Below is a small trained network, with its code and all its weights. Each question gives an input and a target symbol and asks what happens when units are switched off, that is, made to give their printed mean instead of their output.

import numpy as np


def w(rows, s, z=0):
    codes = np.array(rows[::2]) - 128.0
    scale = np.full(codes.shape[1], s)
    scale[-1] = z or s
    return codes * scale


def f(y):
    return y / 2 * (1 + np.tanh(0.7978845608 * (y + 0.044715 * y**3)))


def softmax(a):
    e = np.exp(a - a.max(-1, keepdims=True))
    return e / e.sum(-1, keepdims=True)


def log_softmax(a):
    a = a - a.max(-1, keepdims=True)
    return a - np.log(np.exp(a).sum(-1, keepdims=True))


def net(x, mask):
    ids = ['ΓΞθπτφω'.index(c) for c in x.split()]
    T = len(ids)
    res = E[ids] + P[:T]
    u = 0
    for l in range(2):
        q, k, v = (res @ M[l].T for M in (Q, K, V))
        z = softmax(np.where(np.tri(T) > 0, q @ k.T / 3**0.5, -1e9)) @ v
        res = res + np.where(mask[u], z, O[l][:, -1]) @ O[l][:, :-1]
        u += 1
        y = f(res @ A[l][:, :-1].T + A[l][:, -1])
        res = res + np.where(mask[u : u + 8], y, B[l][:, -1]) @ B[l][:, :-1]
        u += 8
    return log_softmax(res[-1] @ U[:, :-1].T + U[:, -1])


Q, K, V, O, A, B = {}, {}, {}, {}, {}, {}
E = w([
[149,171,165,109,184],'Γ',
[147,178,155,139,146],'Ξ',
[135,92,159,197,136],'θ',
[161,99,34,247,184],'π',
[145,244,45,128,162],'τ',
[158,169,105,145,122],'φ',
[157,149,155,123,142],'ω',
],0.015)
P = w([
[54,114,210,161,93],'0',
[220,66,68,85,136],'1',
[74,119,73,125,65],'2',
[175,171,182,176,106],'3',
[129,89,125,43,238],'4',
[54,140,58,125,89],'5',
[189,189,188,172,116],'6',
[116,87,135,34,250],'7',
],0.011)
Q[0] = w([
[116,118,56,148,218],'L0H1',
[250,100,168,110,126],'L0H1',
[48,61,91,2,168],'L0H1',
],0.018)
K[0] = w([
[134,121,189,212,12],'L0H1',
[231,160,21,206,158],'L0H1',
[192,18,182,28,8],'L0H1',
],0.013)
V[0] = w([
[85,36,124,218,208],'L0H1',
[95,28,61,216,151],'L0H1',
[86,207,8,224,254],'L0H1',
],0.0058)
O[0] = w([
[227,97,125,165,50,216],'L0H1',
[253,176,122,107,79,209],'L0H1',
[183,189,45,226,180,252],'L0H1',
],0.0052,0.0042)
A[0] = w([
[117,52,106,136,86,122],'L0N1',
[161,47,173,145,168,128],'L0N2',
[123,144,172,177,34,105],'L0N3',
[22,112,68,135,52,83],'L0N4',
[125,190,145,109,66,203],'L0N5',
[55,135,130,128,189,29],'L0N6',
[85,184,251,96,81,166],'L0N7',
[119,106,212,32,60,3],'L0N8',
],0.012,0.0035)
B[0] = w([
[107,182,125,115,120,166],'L0N1',
[156,131,190,104,79,252],'L0N2',
[145,152,27,154,132,237],'L0N3',
[95,104,169,106,103,187],'L0N4',
[114,88,107,181,128,203],'L0N5',
[191,102,132,166,96,134],'L0N6',
[84,63,126,124,32,165],'L0N7',
[253,174,132,64,158,125],'L0N8',
],0.019,0.0035)
Q[1] = w([
[23,236,191,27,156],'L1H1',
[207,215,201,255,240],'L1H1',
[95,223,188,215,254],'L1H1',
],0.0068)
K[1] = w([
[55,113,167,129,144],'L1H1',
[166,165,202,151,254],'L1H1',
[90,237,182,177,133],'L1H1',
],0.0093)
V[1] = w([
[203,98,118,2,134],'L1H1',
[32,119,129,143,82],'L1H1',
[211,153,81,100,81],'L1H1',
],0.0093)
O[1] = w([
[126,191,119,96,8,51],'L1H1',
[148,190,212,132,165,105],'L1H1',
[158,160,149,2,98,255],'L1H1',
],0.008,0.011)
A[1] = w([
[167,63,188,177,124,140],'L1N1',
[100,80,146,49,112,69],'L1N2',
[206,101,158,203,156,129],'L1N3',
[113,99,80,31,206,221],'L1N4',
[11,86,24,149,112,125],'L1N5',
[159,94,22,73,204,119],'L1N6',
[62,142,90,200,171,220],'L1N7',
[46,58,74,80,170,2],'L1N8',
],0.012,0.0062)
B[1] = w([
[147,144,161,97,130,170],'L1N1',
[75,106,83,132,227,165],'L1N2',
[96,191,65,73,83,205],'L1N3',
[215,143,124,103,41,207],'L1N4',
[75,4,70,112,128,151],'L1N5',
[60,132,181,112,169,250],'L1N6',
[192,104,135,212,157,209],'L1N7',
[83,114,120,121,182,132],'L1N8',
],0.016,0.015)
U = w([
[147,147,198,104,148,170],'Γ',
[66,177,169,177,41,216],'Ξ',
[185,173,94,127,1,253],'θ',
[61,211,102,131,89,36],'π',
[168,206,93,165,124,42],'τ',
[134,121,110,159,72,103],'φ',
[102,143,93,119,73,3],'ω',
],0.007,0.0022)

Each question gives the input, a string of symbols that net reads in full, and the target symbol t.
The units are the heads (3 rows each of Q, K, V and O) and the neurons (one row each of A and B). Each row of codes is followed by its name. A weight is (code - 128) times the scale printed after its matrix; where a second scale follows, it is the last column's (O, A, B and U).
mask holds one flag per unit, layer by layer, with each layer's heads first. A switched-off unit (its flag False) gives its mean, the last column of its rows in O or B, instead of its output. The means were averaged over made-up inputs and are rounded, as every weight is.
A unit's drop is (log p(t) with every unit on - log p(t) with that unit switched off) / (log p(t) with every unit on - log p(t) with every unit switched off).
The circuit of an input: a set's keep is (log p(t) with only the set's units on - log p(t) with every unit switched off) / (log p(t) with every unit on - log p(t) with every unit switched off). Starting from the 12 units with the biggest drops (on a tie, the unit counted first), units are removed one at a time, each time the one whose removal leaves the highest keep (on an exact tie, the one counted first), for as long as the keep stays at least 0.8.
circuit, biggest first: the units of the circuit, biggest drop first
most important unit: the unit with the biggest drop
k most important neurons: the k neurons with the biggest drops, biggest first
top k neurons in layer l: the k neurons of layer l with the biggest drops, biggest first
input θ θ π Γ τ θ θ τ, target Γ: most important unit -> L1N6
input Γ φ φ, target Ξ: circuit, biggest first -> L1H1, L0H1, L0N4
input θ φ π θ π, target Γ: 2 most important neurons -> L1N6, L1N2
input Ξ π Γ τ τ Γ, target Γ: top 3 neurons in layer 0 -> L0N7, L0N3, L0N8
input θ Γ τ τ θ θ Γ, target τ: circuit, biggest first -> L0H1, L1H1, L1N7
input ω θ ω θ Γ τ Ξ, target τ: circuit, biggest first -> L0H1, L1N7, L1H1, L0N2
input Γ φ Γ, target Ξ: top 2 neurons in layer 0 -> L0N7, L0N8
input θ φ π Ξ τ, target θ: 3 most important neurons -> L1N4, L0N3, L0N6
input ω φ θ Ξ, target Ξ: circuit, biggest first -> L0H1, L0N7
input Γ θ ω θ φ, target θ: 2 most important neurons -> L1N4, L1N6
input Ξ τ π, target Γ: 2 most important neurons -> L0N4, L0N7
input τ Γ τ τ θ, target θ: circuit, biggest first -> L1N6, L0N2
input τ φ φ τ τ Γ, target φ: 2 most important neurons -> L0N2, L1N5
input τ Γ θ φ θ φ, target φ: most important unit -> L1N5
input τ θ Ξ θ ω ω τ τ, target Γ: circuit, biggest first -> L1N6, L1N3
input π ω τ π θ τ, target ω: top 2 neurons in layer 0 -> L0N5, L0N2
input θ φ θ φ τ, target θ: 3 most important neurons -> L1N4, L1N2, L0N3
input θ Ξ τ Γ, target τ: circuit, biggest first -> L0H1, L1H1, L1N7, L0N2
input π θ θ θ θ θ, target ω: 4 most important neurons -> L1N5, L1N6, L0N3, L0N2
input φ τ θ, target τ: most important neuron -> L0N7
input Ξ θ ω, target Γ: top 2 neurons in layer 1 -> L1N4, L1N1
input Ξ Γ θ, target Γ: circuit, biggest first -> L1H1, L0H1, L0N7
input θ ω Ξ φ Γ θ, target θ: 4 most important neurons -> L0N3, L0N7, L1N6, L0N8
input θ τ π τ θ ω τ Ξ, target θ: 3 most important neurons -> L1N6, L1N4, L0N8
input τ φ π, target φ: circuit, biggest first -> L1N5, L1N7, L0H1
input ω Γ τ, target π: top 4 neurons in layer 0 -> L0N7, L0N8, L0N4, L0N3
input φ θ ω π τ π, target τ: top 4 neurons in layer 1 -> L1N7, L1N6, L1N3, L1N5
